Look-ups in named tables: a row name and a column name give one cell, copied from the table.

tuku.tsv
	bub	bos
lezoga	8318	1953
lak	4966	6732
vemoned	6400	6962
vezonog	7812	987
vop	8210	57
vokeze	3018	9460
tiv	7307	757
lunalu	6713	6482
lor	4247	6606

vop, bos: 57
lak, bub: 4966
tiv, bub: 7307
lunalu, bub: 6713
vokeze, bub: 3018
vop, bub: 8210
lezoga, bub: 8318
vezonog, bos: 987
lor, bub: 4247
vokeze, bos: 9460
vezonog, bub: 7812
lor, bos: 6606
lunalu, bos: 6482
vemoned, bos: 6962

vived =
fields: tel, giva, tav, sava, nera, sikomuz, mipevaz, tuzib
bilumi: [104, 174, 22, 139, 134, 41, 78, 171]
nevolok: [157, 116, 139, 28, 106, 126, 116, 35]
pum: [104, 195, 142, 48, 132, 48, 51, 51]
zivi: [100, 65, 119, 76, 170, 116, 86, 79]
dekofa: [122, 30, 78, 81, 196, 143, 196, 54]
sos: [102, 193, 87, 85, 131, 66, 37, 112]
rogi: [176, 161, 175, 44, 54, 67, 42, 81]
gog: [108, 59, 111, 111, 183, 151, 174, 32]
fuveniz: [121, 204, 85, 86, 92, 43, 71, 83]
bunan: [183, 2, 171, 20, 175, 89, 188, 8]
nuv: [151, 119, 190, 63, 16, 85, 92, 105]
toz: [141, 10, 177, 30, 172, 100, 102, 68]
zot: [146, 60, 67, 89, 109, 132, 212, 110]

What is the tuzib of dekofa in vived?
54
What is the giva of bilumi in vived?
174
What is the giva of gog in vived?
59
What is the tuzib of bunan in vived?
8
What is the tel of toz in vived?
141
What is the tel of bilumi in vived?
104
What is the sikomuz of gog in vived?
151
What is the tav of bilumi in vived?
22
What is the nera of pum in vived?
132
What is the mipevaz of nevolok in vived?
116
What is the sava of nevolok in vived?
28
What is the giva of dekofa in vived?
30
What is the tav of pum in vived?
142
What is the mipevaz of bunan in vived?
188
What is the tel of sos in vived?
102
What is the tuzib of zivi in vived?
79
Row with the largest sikomuz: gog

Table zut
,rara,zegab,kekisa,tedam,kevob,sot,pinavul,guzeg,fev
gog,794,1288,6623,5495,6949,7227,7578,7129,7441
fif,4435,4096,3617,4899,3222,4153,3676,3220,4555
pavig,5319,5847,2787,5211,3252,4053,3480,3481,3982
fozof,777,1227,8156,3998,7869,6471,7050,7330,6297
bib,1321,1975,7666,5313,7844,7306,7770,7774,7177
zoler,4302,5006,3723,3942,4267,4105,4022,3962,3808

kekisa of zoler: 3723
fev of fif: 4555
rara of bib: 1321
kekisa of bib: 7666
guzeg of bib: 7774
zegab of zoler: 5006
zegab of pavig: 5847
guzeg of pavig: 3481
pinavul of fif: 3676
rara of fozof: 777
kekisa of fif: 3617
fev of zoler: 3808
sot of gog: 7227
kevob of bib: 7844
kevob of gog: 6949

fede:
	tos	gevin	zatap	mosap
sul	158	162	92	91
katuk	131	50	173	138
kal	139	150	106	94
dof	140	234	21	67
kop	173	71	147	136
tud	200	57	147	140
suta	132	233	25	69
finimiz	134	151	106	92
tunanu	168	108	124	122

What is the zatap of katuk in fede? 173
What is the mosap of kop in fede? 136
What is the gevin of sul in fede? 162
What is the mosap of dof in fede? 67
What is the mosap of sul in fede? 91
What is the tos of sul in fede? 158
What is the mosap of suta in fede? 69
Which row has the largest zatap? katuk

rog =
         zaz  til  suripu  tuz  digekit
relapif  163  199     130  155      109
nira     143  179     164  192      112
ruka     211  164     135  245      150
der      174  149     161  206      171
rus      119  134     123   70       98
vumo     105   64     117    6      156
bedi     230  147     123  222      172
mupovuv  200  146     106   70      171
dos      155  135     132  180      172
masal    162  160     158  186      167
rav       59   74     164  125      123
fov      110  109     116  109       89
nuzaz    221  134     123  203      186

bedi, suripu: 123
der, til: 149
relapif, suripu: 130
rav, digekit: 123
ruka, suripu: 135
dos, tuz: 180
dos, suripu: 132
relapif, til: 199
fov, zaz: 110
masal, digekit: 167

doterid =
	nalif	sur	tifan	sedefiz	nabo	zag	sikatig
sok	186	148	67	146	155	141	185
dig	183	154	65	195	149	134	177
mono	43	116	147	208	155	116	109
muv	51	38	150	172	187	119	157
vogepi	73	104	130	173	147	154	113
teve	170	126	136	134	168	68	171
rok	111	83	182	95	51	96	59
tipid	186	169	99	189	171	85	190
bok	67	137	124	53	154	166	110
gam	154	170	98	194	85	106	135
bubon	173	96	164	168	57	67	80
zubeno	85	154	126	138	179	138	116
butote	95	54	156	135	60	88	120

What is the nalif of butote in doterid?
95
What is the sedefiz of bubon in doterid?
168
What is the sur of tipid in doterid?
169
What is the nalif of mono in doterid?
43
What is the nalif of dig in doterid?
183
What is the tifan of mono in doterid?
147
What is the nabo of zubeno in doterid?
179
What is the zag of zubeno in doterid?
138
What is the tifan of rok in doterid?
182
What is the nalif of muv in doterid?
51
What is the tifan of zubeno in doterid?
126
What is the sur of teve in doterid?
126
What is the nalif of zubeno in doterid?
85
What is the nabo of rok in doterid?
51
What is the sedefiz of mono in doterid?
208
What is the sur of zubeno in doterid?
154
Row with the largest tifan: rok

Table lekeved
,duz,tum,nurir,zisi,ketule,vatag,gof
nune,36.87,40.55,15.85,28.24,44.10,33.68,12.27
dape,33.26,59.43,52.22,28.59,53.08,8.50,37.91
gozo,27.83,32.60,55.68,11.93,45.56,50.84,57.05
lafam,29.19,19.46,62.18,44.05,57.59,28.09,43.82
dom,22.85,44.66,18.09,58.84,64.18,39.85,32.60
pifel,66.19,58.49,48.99,24.57,21.89,29.29,55.39
vom,46.33,42.66,39.99,53.70,46.89,78.37,58.80
vure,55.85,13.87,28.06,22.82,46.18,54.81,56.95
voz,30.74,60.63,65.99,46.48,58.74,42.37,47.77
ker,31.55,41.18,22.25,15.99,52.00,57.27,28.21
suk,37.40,16.25,21.51,63.13,43.84,22.14,39.17
mimulu,43.77,13.47,26.35,28.44,34.85,43.77,65.10
dov,26.43,36.12,40.54,68.79,31.09,53.76,60.22

What is the duz of pifel in lekeved? 66.19
What is the vatag of pifel in lekeved? 29.29
What is the zisi of lafam in lekeved? 44.05
What is the tum of ker in lekeved? 41.18
What is the ketule of lafam in lekeved? 57.59
What is the gof of dov in lekeved? 60.22
What is the zisi of gozo in lekeved? 11.93
What is the vatag of ker in lekeved? 57.27
What is the nurir of pifel in lekeved? 48.99
What is the zisi of vure in lekeved? 22.82
What is the vatag of voz in lekeved? 42.37
What is the nurir of vom in lekeved? 39.99
What is the tum of pifel in lekeved? 58.49
What is the vatag of dov in lekeved? 53.76
Which row has the largest ketule? dom

